Here is a tiny trained network, its code and every weight. The questions are about switching its units off for an input and a class, where a switched-off unit gives its printed mean instead of its output.

import numpy as np


def w(rows, s, z=0):
    codes = np.array(rows[::2]) - 128.0
    scale = np.full(codes.shape[1], s)
    scale[-1] = z or s
    return codes * scale


def f(y):
    return np.maximum(y, 0)


def log_softmax(a):
    a = a - a.max(-1, keepdims=True)
    return a - np.log(np.exp(a).sum(-1, keepdims=True))


def net(x, mask):
    res = np.array(x, float).reshape(1, 6) / 4 @ E
    y = f(res @ A[0][:, :-1].T + A[0][:, -1])
    res = res + np.where(mask, y, B[0][:, -1]) @ B[0][:, :-1]
    return log_softmax(res[-1] @ U[:, :-1].T + U[:, -1])


A, B = {}, {}
E = w([
[210,53,71,126,96,103,105,170,2,102],'x0',
[138,127,134,120,137,155,122,139,137,103],'x1',
[101,178,87,152,57,111,128,233,156,89],'x2',
[166,101,143,137,142,191,124,155,173,81],'x3',
[93,119,239,121,112,204,119,230,78,213],'x4',
[179,200,154,231,105,157,72,77,110,126],'x5',
],0.0093)
A[0] = w([
[222,72,173,94,211,207,123,100,146,125,107],'n1',
[153,135,162,70,195,98,153,43,54,253,73],'n2',
[93,114,171,112,134,161,126,187,94,164,8],'n3',
[83,160,198,120,121,171,138,172,84,223,41],'n4',
[198,49,87,128,80,117,98,159,7,99,147],'n5',
[204,193,174,233,87,190,52,118,122,98,4],'n6',
[152,122,203,109,117,207,84,202,63,196,27],'n7',
[104,159,121,121,32,132,148,200,135,104,14],'n8',
[84,38,124,21,145,140,194,192,162,80,63],'n9',
],0.0069,0.0038)
B[0] = w([
[146,209,130,24,42,73,128,206,142,130,197],'n1',
[193,210,136,112,40,114,140,170,170,144,214],'n2',
[161,86,88,123,130,68,110,73,162,61,185],'n3',
[103,88,53,116,156,105,121,97,173,58,226],'n4',
[10,151,201,169,84,192,134,92,186,107,254],'n5',
[112,156,87,122,169,127,181,97,1,187,222],'n6',
[136,74,37,107,149,129,161,84,152,76,240],'n7',
[215,184,157,65,59,92,141,155,126,108,187],'n8',
[106,177,90,133,191,165,184,115,36,222,237],'n9',
],0.0074,0.0087)
U = w([
[135,146,126,131,118,131,111,146,132,147,245],'0',
[158,77,45,129,168,90,128,42,163,37,59],'1',
[115,167,101,142,183,153,172,115,19,225,55],'2',
[201,207,149,107,32,95,126,234,161,129,71],'3',
[109,128,154,148,127,137,107,134,143,145,218],'4',
[2,140,235,154,106,214,133,82,198,128,80],'5',
[161,66,238,191,220,102,62,190,125,139,118],'6',
],0.0091,0.011)

Each question gives the input, the list of numbers given to net, and the class t.
The units are the neurons (one row each of A and B). Each row of codes is followed by its name. A weight is (code - 128) times the scale printed after its matrix; where a second scale follows, it is the last column's (A, B and U).
mask holds one flag per neuron, in row order. A switched-off neuron (its flag False) gives its mean, the last column of its row in B, instead of its output. The means were averaged over made-up inputs and are rounded, as every weight is.
A unit's drop is (log p(t) with every unit on - log p(t) with that unit switched off) / (log p(t) with every unit on - log p(t) with every unit switched off).
The circuit of an input: a set's keep is (log p(t) with only the set's units on - log p(t) with every unit switched off) / (log p(t) with every unit on - log p(t) with every unit switched off). Starting from all 9 units, units are removed one at a time, each time the one whose removal leaves the highest keep (on an exact tie, the one counted first), for as long as the keep stays at least 0.8.
units of the circuit, in order: the units of the circuit, biggest drop first
unit that matters most: the unit with the biggest drop
k most important neurons: the k neurons with the biggest drops, biggest first
input [8,-4,3,4,-5,7], class 5: units of the circuit, in order : (n5)
input [8,-2,-2,-2,-7,8], class 2: 4 most important neurons : (n6, n4, n7, n3)
input [-6,-5,-6,2,3,5], class 3: units of the circuit, in order : (n2, n1)
input [8,7,-5,0,5,-6], class 5: 2 most important neurons : (n5, n6)
input [-6,-8,3,-4,4,5], class 4: 3 most important neurons : (n5, n9, n4)
input [2,-5,-1,1,6,-6], class 1: units of the circuit, in order : (n3, n7)
input [1,-8,-2,0,8,-2], class 1: units of the circuit, in order : (n7, n4)
input [-4,4,-3,5,5,-5], class 0: units of the circuit, in order : (n1, n5, n6, n9)
input [4,-8,-4,-3,-6,6], class 4: units of the circuit, in order : (n7, n5, n4)
input [2,5,5,1,7,-5], class 1: units of the circuit, in order : (n7, n3)
input [5,-6,4,-7,-7,-8], class 2: units of the circuit, in order : (n9, n4)
input [-1,-4,-5,-6,8,-2], class 1: units of the circuit, in order : (n4, n7)
input [3,4,5,2,7,6], class 1: units of the circuit, in order : (n7, n4)
input [-1,-7,-8,6,7,-3], class 3: units of the circuit, in order : (n1)
input [-6,-7,7,3,5,0], class 3: 2 most important neurons : (n8, n5)
input [-5,8,-6,-1,7,6], class 4: 4 most important neurons : (n1, n2, n9, n8)
input [6,1,6,8,-4,-7], class 0: units of the circuit, in order : (n9, n5)
input [-1,6,1,0,6,6], class 1: 2 most important neurons : (n7, n4)
input [6,-4,-6,-8,-4,-5], class 0: units of the circuit, in order : (n2, n5)
input [1,1,8,3,6,-8], class 2: units of the circuit, in order : (n9)
input [-8,-3,4,-7,0,8], class 2: 2 most important neurons : (n6, n5)
input [7,8,7,-3,-4,1], class 4: 3 most important neurons : (n5, n2, n1)
input [-8,-6,-6,8,-6,0], class 0: 2 most important neurons : (n5, n1)
input [-5,-5,-4,7,4,-5], class 0: 3 most important neurons : (n5, n1, n6)
input [-2,-7,5,7,-7,-2], class 0: 3 most important neurons : (n7, n4, n3)
input [-7,-4,0,-7,4,-2], class 0: 2 most important neurons : (n5, n2)
input [-5,-5,-5,0,1,-3], class 3: unit that matters most : n2
input [7,6,1,5,5,6], class 5: 2 most important neurons : (n5, n9)
